Below is a small trained network, with its code and all its weights. Each question gives an input and a target symbol and asks what happens when units are switched off, that is, made to give their printed mean instead of their output.

import numpy as np


def w(rows, s, z=0):
    codes = np.array(rows[::2]) - 128.0
    scale = np.full(codes.shape[1], s)
    scale[-1] = z or s
    return codes * scale


def norm(h):
    return h / np.sqrt((h * h).mean(-1, keepdims=True) + 1e-5)


def f(y):
    return y / 2 * (1 + np.tanh(0.7978845608 * (y + 0.044715 * y**3)))


def softmax(a):
    e = np.exp(a - a.max(-1, keepdims=True))
    return e / e.sum(-1, keepdims=True)


def log_softmax(a):
    a = a - a.max(-1, keepdims=True)
    return a - np.log(np.exp(a).sum(-1, keepdims=True))


def net(x, mask):
    ids = ['Ωαγηλπτ'.index(c) for c in x.split()]
    T = len(ids)
    res = E[ids] + P[:T]
    u = 0
    for l in range(3):
        r = norm(res)
        for j in range(2):
            rows = slice(3 * j, 3 * j + 3)
            q, k, v = (r @ M[l][rows].T for M in (Q, K, V))
            z = softmax(np.where(np.tri(T) > 0, q @ k.T / 3**0.5, -1e9)) @ v
            o = O[l][rows]
            res = res + np.where(mask[u + j], z, o[:, -1]) @ o[:, :-1]
        u += 2
        y = f(norm(res) @ A[l][:, :-1].T + A[l][:, -1])
        res = res + np.where(mask[u : u + 4], y, B[l][:, -1]) @ B[l][:, :-1]
        u += 4
    return log_softmax(norm(res)[-1] @ U[:, :-1].T + U[:, -1])


Q, K, V, O, A, B = {}, {}, {}, {}, {}, {}
E = w([
[81,127,102,195,124,87,208,122],'Ω',
[44,99,108,168,133,153,180,124],'α',
[137,44,149,152,125,136,168,42],'γ',
[176,154,94,155,123,103,252,142],'η',
[135,149,66,42,81,103,112,104],'λ',
[48,198,190,132,99,192,199,139],'π',
[119,99,124,55,152,155,138,165],'τ',
],0.021)
P = w([
[45,212,137,154,123,2,149,77],'0',
[92,165,99,126,126,66,172,85],'1',
[87,126,124,147,101,118,168,96],'2',
[104,115,136,152,120,122,160,105],'3',
[133,113,142,149,143,127,157,114],'4',
[133,109,154,159,163,133,153,110],'5',
[144,105,159,167,170,132,149,115],'6',
[140,97,166,182,195,125,150,113],'7',
[154,80,169,202,194,120,149,118],'8',
[176,59,172,224,191,125,152,127],'9',
],0.0092)
Q[0] = w([
[150,224,85,175,118,138,144,114],'L0H0',
[121,119,254,153,130,161,95,88],'L0H0',
[178,112,129,151,170,84,140,78],'L0H0',
[104,139,97,182,115,124,114,153],'L0H1',
[154,170,128,139,113,98,31,121],'L0H1',
[134,99,121,168,133,138,156,80],'L0H1',
],0.014)
K[0] = w([
[115,189,86,126,8,60,163,100],'L0H0',
[145,161,205,176,208,147,190,151],'L0H0',
[202,121,147,130,142,61,186,110],'L0H0',
[143,128,155,167,136,115,131,64],'L0H1',
[102,180,10,132,31,88,123,154],'L0H1',
[182,76,133,147,160,148,117,112],'L0H1',
],0.011)
V[0] = w([
[105,111,111,117,89,148,71,135],'L0H0',
[156,174,129,83,83,145,104,104],'L0H0',
[139,98,157,130,95,98,103,62],'L0H0',
[115,90,122,179,186,157,147,217],'L0H1',
[117,116,139,78,144,120,80,1],'L0H1',
[118,79,156,98,148,103,176,55],'L0H1',
],0.0087)
O[0] = w([
[10,144,179,105,253,120,39,62,99],'L0H0',
[97,38,14,109,155,187,74,142,122],'L0H0',
[64,76,169,131,17,146,104,212,142],'L0H0',
[13,210,125,78,172,35,172,43,106],'L0H1',
[156,80,162,160,133,199,81,139,189],'L0H1',
[181,170,56,152,156,189,217,106,245],'L0H1',
],0.0057,0.012)
A[0] = w([
[166,141,135,101,162,50,84,95,3],'L0N0',
[166,196,198,97,92,135,145,112,70],'L0N1',
[120,147,57,109,73,64,111,147,91],'L0N2',
[89,84,133,88,135,7,131,109,144],'L0N3',
],0.012,0.0068)
B[0] = w([
[113,75,171,53,248,141,69,123,73],'L0N0',
[120,159,153,55,125,142,165,216,195],'L0N1',
[29,118,81,166,102,108,144,101,254],'L0N2',
[153,148,80,147,165,171,141,141,254],'L0N3',
],0.013,0.00098)
Q[1] = w([
[75,143,137,133,165,128,148,82],'L1H0',
[129,104,140,111,187,238,219,126],'L1H0',
[74,154,91,97,67,108,114,175],'L1H0',
[203,86,166,197,169,188,255,181],'L1H1',
[123,79,62,219,150,226,194,171],'L1H1',
[76,130,133,95,72,33,101,98],'L1H1',
],0.012)
K[1] = w([
[118,109,104,108,161,114,140,112],'L1H0',
[197,45,168,167,176,195,168,79],'L1H0',
[97,127,49,71,137,158,68,158],'L1H0',
[53,37,19,92,55,181,53,143],'L1H1',
[181,24,115,132,110,184,65,77],'L1H1',
[156,211,148,158,210,84,248,101],'L1H1',
],0.011)
V[1] = w([
[116,138,71,91,84,79,79,135],'L1H0',
[184,123,126,158,93,248,140,90],'L1H0',
[161,98,113,188,130,81,78,94],'L1H0',
[171,116,200,148,103,139,186,135],'L1H1',
[132,1,137,127,135,170,121,182],'L1H1',
[172,88,129,178,199,127,159,129],'L1H1',
],0.0097)
O[1] = w([
[169,130,90,148,112,242,178,174,65],'L1H0',
[52,128,142,139,139,90,31,180,252],'L1H0',
[107,115,74,138,152,95,142,254,143],'L1H0',
[196,109,206,167,178,45,104,109,129],'L1H1',
[59,45,124,145,191,70,187,180,183],'L1H1',
[154,66,161,107,88,42,133,166,127],'L1H1',
],0.0079,0.014)
A[1] = w([
[121,137,218,183,177,108,113,182,142],'L1N0',
[147,110,124,6,197,133,118,90,100],'L1N1',
[82,94,113,183,91,154,144,166,145],'L1N2',
[122,167,198,68,56,124,68,112,3],'L1N3',
],0.012,0.0055)
B[1] = w([
[175,14,118,21,135,108,119,177,242],'L1N0',
[215,148,107,135,154,86,104,33,137],'L1N1',
[174,160,117,96,128,120,204,86,255],'L1N2',
[157,73,199,106,127,246,105,96,125],'L1N3',
],0.013,0.0087)
Q[2] = w([
[147,132,102,86,142,65,77,111],'L2H0',
[72,131,69,30,131,50,156,85],'L2H0',
[83,138,154,176,54,120,133,181],'L2H0',
[122,103,110,193,107,69,175,129],'L2H1',
[221,112,184,197,134,83,77,157],'L2H1',
[36,1,19,74,137,177,223,138],'L2H1',
],0.01)
K[2] = w([
[113,76,50,181,101,165,101,83],'L2H0',
[77,2,15,116,120,218,148,183],'L2H0',
[150,60,224,171,127,136,226,78],'L2H0',
[77,142,132,155,130,76,161,132],'L2H1',
[136,56,72,202,9,182,96,154],'L2H1',
[123,136,166,45,254,108,249,129],'L2H1',
],0.0078)
V[2] = w([
[89,165,132,95,63,108,125,161],'L2H0',
[110,100,148,192,2,113,124,118],'L2H0',
[137,82,99,65,124,87,40,124],'L2H0',
[120,97,66,165,161,118,127,91],'L2H1',
[138,115,78,197,135,66,91,111],'L2H1',
[105,106,124,222,52,165,162,140],'L2H1',
],0.012)
O[2] = w([
[73,192,187,122,68,36,106,186,125],'L2H0',
[1,56,170,157,109,46,105,143,175],'L2H0',
[112,94,106,210,86,175,246,141,145],'L2H0',
[115,67,129,109,183,117,26,125,252],'L2H1',
[65,78,99,148,178,211,87,51,118],'L2H1',
[207,72,61,191,122,228,180,216,54],'L2H1',
],0.0097,0.0033)
A[2] = w([
[139,139,226,127,116,152,114,120,39],'L2N0',
[199,68,169,145,120,128,100,101,54],'L2N1',
[121,67,152,99,180,76,97,220,86],'L2N2',
[127,144,80,250,106,143,125,100,2],'L2N3',
],0.015,0.0066)
B[2] = w([
[120,87,166,147,160,212,112,110,126],'L2N0',
[135,111,124,79,182,8,164,131,156],'L2N1',
[125,77,174,161,156,95,176,116,250],'L2N2',
[128,36,58,174,86,165,159,109,137],'L2N3',
],0.017,0.013)
U = w([
[161,79,72,17,64,139,15,218,100],'Ω',
[141,146,195,134,105,234,91,166,254],'α',
[129,44,173,130,150,62,102,228,168],'γ',
[248,149,56,101,229,171,111,97,81],'η',
[84,63,51,181,71,246,153,150,197],'λ',
[142,231,98,104,45,69,219,200,49],'π',
[2,165,105,79,92,83,55,101,122],'τ',
],0.0075,0.0041)

Each question gives the input, a string of symbols that net reads in full, and the target symbol t.
The units are the heads (3 rows each of Q, K, V and O) and the neurons (one row each of A and B). Each row of codes is followed by its name. A weight is (code - 128) times the scale printed after its matrix; where a second scale follows, it is the last column's (O, A, B and U).
mask holds one flag per unit, layer by layer, with each layer's heads first. A switched-off unit (its flag False) gives its mean, the last column of its rows in O or B, instead of its output. The means were averaged over made-up inputs and are rounded, as every weight is.
A unit's drop is (log p(t) with every unit on - log p(t) with that unit switched off) / (log p(t) with every unit on - log p(t) with every unit switched off).
The circuit of an input: a set's keep is (log p(t) with only the set's units on - log p(t) with every unit switched off) / (log p(t) with every unit on - log p(t) with every unit switched off). Starting from the 12 units with the biggest drops (on a tie, the unit counted first), units are removed one at a time, each time the one whose removal leaves the highest keep (on an exact tie, the one counted first), for as long as the keep stays at least 0.8.
circuit, biggest first: the units of the circuit, biggest drop first
top k neurons: the k neurons with the biggest drops, biggest first
top k neurons in layer l: the k neurons of layer l with the biggest drops, biggest first
input λ Ω γ η η π η η α, target η: circuit, biggest first	(L1H1, L2H0, L0H1)
input λ γ π, target π: circuit, biggest first	(L2H1)
input π η η η π Ω π, target α: top 2 neurons	(L2N0, L1N3)
input τ γ τ γ α λ, target τ: circuit, biggest first	(L2H1, L0H0)
input η λ λ, target Ω: circuit, biggest first	(L0H1, L1H0, L1N0, L2N2)
input π γ α τ η η λ α α, target λ: top 3 neurons	(L1N2, L1N0, L2N1)
input γ Ω π λ, target π: top 3 neurons in layer 1	(L1N2, L1N0, L1N1)
input λ λ α η η τ, target η: circuit, biggest first	(L1H0, L1N1)
input π η λ η, target λ: top 2 neurons in layer 1	(L1N3, L1N2)
input λ γ τ π γ η Ω π γ, target π: circuit, biggest first	(L1H1, L2H1, L0H0)
input γ η γ γ τ Ω λ η γ, target λ: circuit, biggest first	(L1H1, L0H0, L1N0)
input η η α τ γ λ α, target λ: top 3 neurons	(L1N1, L1N2, L2N1)
input Ω τ τ γ τ Ω π π γ λ, target π: circuit, biggest first	(L2H1, L2H0)
input α τ λ α, target τ: top 2 neurons	(L0N2, L1N0)
input η η λ α Ω γ η Ω, target η: circuit, biggest first	(L1H1, L2H0, L2N2)
input π λ α η η, target η: top 3 neurons	(L1N3, L1N2, L1N0)
input λ γ γ τ τ γ η γ, target η: top neuron in layer 0	(L0N2)
input λ α λ η γ τ λ, target τ: top 3 neurons	(L1N0, L1N1, L0N2)
input τ α π, target α: top 2 neurons	(L1N3, L2N0)
input λ γ α Ω η Ω τ γ Ω, target τ: top neuron	(L1N1)
input γ λ π γ τ τ γ γ η η, target η: top 3 neurons	(L1N2, L0N2, L2N2)
input γ η τ λ η τ γ π, target τ: top 2 neurons	(L1N1, L0N2)
input γ α τ Ω Ω α τ τ λ Ω, target τ: top 3 neurons	(L0N2, L1N1, L2N2)
input λ π γ η γ, target η: top 3 neurons	(L1N2, L1N0, L0N2)
